Here is a tiny trained network, its code and every weight. The questions are about switching its units off for an input and a target symbol, where a switched-off unit gives its printed mean instead of its output.

import numpy as np


def w(rows, s, z=0):
    codes = np.array(rows[::2]) - 128.0
    scale = np.full(codes.shape[1], s)
    scale[-1] = z or s
    return codes * scale


def norm(h):
    return h / np.sqrt((h * h).mean(-1, keepdims=True) + 1e-5)


def f(y):
    return y / 2 * (1 + np.tanh(0.7978845608 * (y + 0.044715 * y**3)))


def softmax(a):
    e = np.exp(a - a.max(-1, keepdims=True))
    return e / e.sum(-1, keepdims=True)


def log_softmax(a):
    a = a - a.max(-1, keepdims=True)
    return a - np.log(np.exp(a).sum(-1, keepdims=True))


def net(x, mask):
    ids = ['αβγδζηθλμξστφψω'.index(c) for c in x.split()]
    T = len(ids)
    res = E[ids] + P[:T]
    u = 0
    for l in range(3):
        q, k, v = (norm(res) @ M[l].T for M in (Q, K, V))
        z = softmax(np.where(np.tri(T) > 0, q @ k.T / 4**0.5, -1e9)) @ v
        res = res + np.where(mask[u], z, O[l][:, -1]) @ O[l][:, :-1]
        u += 1
        y = f(norm(res) @ A[l][:, :-1].T + A[l][:, -1])
        res = res + np.where(mask[u : u + 4], y, B[l][:, -1]) @ B[l][:, :-1]
        u += 4
    return log_softmax(norm(res)[-1] @ U[:, :-1].T + U[:, -1])


Q, K, V, O, A, B = {}, {}, {}, {}, {}, {}
E = w([
[222,133,74,75,73,92],'α',
[138,144,83,118,141,192],'β',
[107,107,109,127,130,151],'γ',
[150,104,163,102,123,71],'δ',
[106,94,138,139,158,105],'ζ',
[99,99,122,104,169,56],'η',
[105,160,137,128,94,124],'θ',
[125,168,141,136,168,155],'λ',
[102,146,88,89,154,120],'μ',
[131,100,108,117,111,127],'ξ',
[109,154,188,142,194,120],'σ',
[193,67,151,163,106,151],'τ',
[88,154,110,114,247,146],'φ',
[204,182,158,144,166,109],'ψ',
[162,118,94,112,99,112],'ω',
],0.013)
P = w([
[197,100,107,87,2,120],'0',
[147,95,47,98,89,148],'1',
[145,102,72,105,117,144],'2',
[147,92,82,106,140,143],'3',
[148,96,90,100,158,152],'4',
[141,101,88,113,173,148],'5',
[137,108,83,105,187,151],'6',
[132,107,88,111,200,152],'7',
],0.0025)
Q[0] = w([
[251,153,78,14,138,40],'0.h0',
[95,199,92,73,114,246],'0.h0',
[160,111,182,168,161,114],'0.h0',
[253,131,155,94,73,176],'0.h0',
],0.0041)
K[0] = w([
[197,155,77,45,160,153],'0.h0',
[94,224,209,3,18,127],'0.h0',
[152,153,138,208,186,149],'0.h0',
[221,78,104,26,131,212],'0.h0',
],0.004)
V[0] = w([
[151,154,102,235,125,162],'0.h0',
[91,176,64,108,94,132],'0.h0',
[157,170,203,3,113,154],'0.h0',
[57,160,183,162,39,85],'0.h0',
],0.0029)
O[0] = w([
[176,141,161,30,133,201,103],'0.h0',
[51,68,162,182,193,127,250],'0.h0',
[82,187,72,239,138,22,211],'0.h0',
[159,147,251,111,229,70,114],'0.h0',
],0.003,0.0014)
A[0] = w([
[254,96,120,132,231,153,7],'0.n0',
[144,156,55,95,37,188,238],'0.n1',
[181,201,175,62,189,186,109],'0.n2',
[47,182,162,170,199,90,75],'0.n3',
],0.0045,0.0019)
B[0] = w([
[131,255,139,123,86,42,177],'0.n0',
[131,70,130,209,85,58,250],'0.n1',
[130,116,85,223,154,167,186],'0.n2',
[218,82,133,69,170,234,236],'0.n3',
],0.0052,0.0024)
Q[1] = w([
[102,115,80,127,11,52],'1.h0',
[76,11,56,120,105,106],'1.h0',
[136,160,131,58,254,108],'1.h0',
[208,163,123,137,216,130],'1.h0',
],0.0093)
K[1] = w([
[217,88,40,170,154,60],'1.h0',
[169,49,73,98,183,144],'1.h0',
[79,157,167,2,118,137],'1.h0',
[127,235,173,54,123,183],'1.h0',
],0.011)
V[1] = w([
[129,153,141,164,4,139],'1.h0',
[167,110,82,134,73,150],'1.h0',
[202,108,82,92,161,212],'1.h0',
[135,142,121,15,135,176],'1.h0',
],0.0033)
O[1] = w([
[42,108,30,146,75,70,249],'1.h0',
[44,130,145,104,182,112,182],'1.h0',
[147,156,254,169,118,66,84],'1.h0',
[166,150,168,120,57,150,110],'1.h0',
],0.0036,0.0018)
A[1] = w([
[100,145,54,105,150,141,4],'1.n0',
[65,73,121,93,143,87,48],'1.n1',
[90,172,253,159,18,89,158],'1.n2',
[229,87,97,135,228,101,51],'1.n3',
],0.0057,0.0033)
B[1] = w([
[169,48,89,139,83,154,144],'1.n0',
[111,174,151,99,125,145,155],'1.n1',
[1,191,114,132,124,68,220],'1.n2',
[162,137,200,164,74,49,247],'1.n3',
],0.006,0.0013)
Q[2] = w([
[173,67,96,238,2,139],'2.h0',
[133,108,86,192,75,80],'2.h0',
[71,164,217,49,195,109],'2.h0',
[159,156,75,104,240,103],'2.h0',
],0.0077)
K[2] = w([
[78,184,170,112,13,216],'2.h0',
[83,152,79,17,45,212],'2.h0',
[223,15,122,209,193,3],'2.h0',
[178,142,99,64,246,124],'2.h0',
],0.0075)
V[2] = w([
[29,173,189,182,84,65],'2.h0',
[110,186,149,154,44,142],'2.h0',
[252,54,13,118,121,89],'2.h0',
[14,166,119,186,203,59],'2.h0',
],0.0026)
O[2] = w([
[44,103,204,203,170,183,117],'2.h0',
[137,107,174,143,219,144,80],'2.h0',
[254,185,168,74,38,82,184],'2.h0',
[30,197,178,52,225,217,247],'2.h0',
],0.0031,0.0013)
A[2] = w([
[88,199,87,99,68,6,59],'2.n0',
[189,219,231,173,72,238,34],'2.n1',
[37,139,107,117,121,254,187],'2.n2',
[73,99,89,162,60,118,254],'2.n3',
],0.0058,0.0014)
B[2] = w([
[34,139,125,173,134,148,241],'2.n0',
[38,82,106,154,52,147,164],'2.n1',
[115,149,151,119,1,115,254],'2.n2',
[157,136,187,108,230,173,231],'2.n3',
],0.0068,0.0032)
U = w([
[93,67,50,191,123,58,65],'α',
[92,124,112,254,105,208,2],'β',
[161,150,178,49,51,162,240],'γ',
[105,130,168,79,141,47,109],'δ',
[199,96,194,180,112,95,188],'ζ',
[165,104,195,81,145,75,159],'η',
[13,199,155,123,149,112,187],'θ',
[196,136,60,168,112,197,138],'λ',
[195,171,82,88,87,47,132],'μ',
[94,28,159,72,122,194,44],'ξ',
[178,214,192,101,210,181,188],'σ',
[134,114,238,200,160,170,101],'τ',
[87,151,50,41,145,149,112],'φ',
[168,248,147,208,125,86,73],'ψ',
[72,37,130,133,178,151,107],'ω',
],0.0096,0.0032)

Each question gives the input, a string of symbols that net reads in full, and the target symbol t.
The units are the heads (4 rows each of Q, K, V and O) and the neurons (one row each of A and B). Each row of codes is followed by its name. A weight is (code - 128) times the scale printed after its matrix; where a second scale follows, it is the last column's (O, A, B and U).
mask holds one flag per unit, layer by layer, with each layer's heads first. A switched-off unit (its flag False) gives its mean, the last column of its rows in O or B, instead of its output. The means were averaged over made-up inputs and are rounded, as every weight is.
A unit's drop is (log p(t) with every unit on - log p(t) with that unit switched off) / (log p(t) with every unit on - log p(t) with every unit switched off).
The circuit of an input: a set's keep is (log p(t) with only the set's units on - log p(t) with every unit switched off) / (log p(t) with every unit on - log p(t) with every unit switched off). Starting from the 12 units with the biggest drops (on a tie, the unit counted first), units are removed one at a time, each time the one whose removal leaves the highest keep (on an exact tie, the one counted first), for as long as the keep stays at least 0.8.
units of the circuit, in order: the units of the circuit, biggest drop first
unit that matters most: the unit with the biggest drop
top k neurons: the k neurons with the biggest drops, biggest first
top k neurons in layer l: the k neurons of layer l with the biggest drops, biggest first
input φ σ θ τ ξ σ η θ, target γ: unit that matters most => 0.n3
input θ τ ω ω λ β, target β: units of the circuit, in order => (0.n1, 0.n3, 1.h0)
input ω θ β μ, target μ: units of the circuit, in order => (1.n2, 1.h0, 2.h0, 1.n0)
input θ δ α γ, target γ: units of the circuit, in order => (2.n2, 1.h0, 2.n0)
input β θ λ τ, target τ: top 3 neurons => (0.n1, 0.n3, 0.n0)
input β φ β φ φ, target σ: units of the circuit, in order => (1.h0, 2.n0)
input ξ ψ θ θ λ, target β: top 2 neurons => (2.n1, 0.n3)
input θ σ θ μ ψ ω λ δ, target θ: top 4 neurons => (0.n3, 2.n0, 1.n2, 0.n2)
input ζ ξ θ μ α θ ω, target α: top 3 neurons => (0.n3, 1.n2, 2.n0)
input β μ ω ψ ξ, target ω: top 2 neurons in layer 0 => (0.n3, 0.n1)
input θ λ τ, target τ: top 3 neurons => (0.n3, 1.n2, 0.n0)
input ω λ θ ζ, target ζ: top 2 neurons in layer 1 => (1.n3, 1.n2)
input μ β φ λ, target β: top 2 neurons => (2.n1, 0.n2)
input ω φ θ ζ σ, target σ: top 2 neurons in layer 2 => (2.n0, 2.n1)
input ω β ω, target α: top 2 neurons => (0.n3, 0.n1)
input ψ ζ θ λ ω, target ω: unit that matters most => 0.n1
input γ θ τ ω γ η, target η: top 3 neurons => (0.n1, 1.n2, 1.n3)
input μ μ θ γ σ, target σ: top 2 neurons => (0.n3, 2.n0)
input ζ λ γ, target ξ: top 3 neurons in layer 0 => (0.n1, 0.n3, 0.n2)
input θ θ δ θ α, target α: top 2 neurons => (0.n1, 0.n3)
input θ φ φ λ μ, target μ: top 4 neurons => (1.n2, 2.n3, 1.n0, 1.n3)
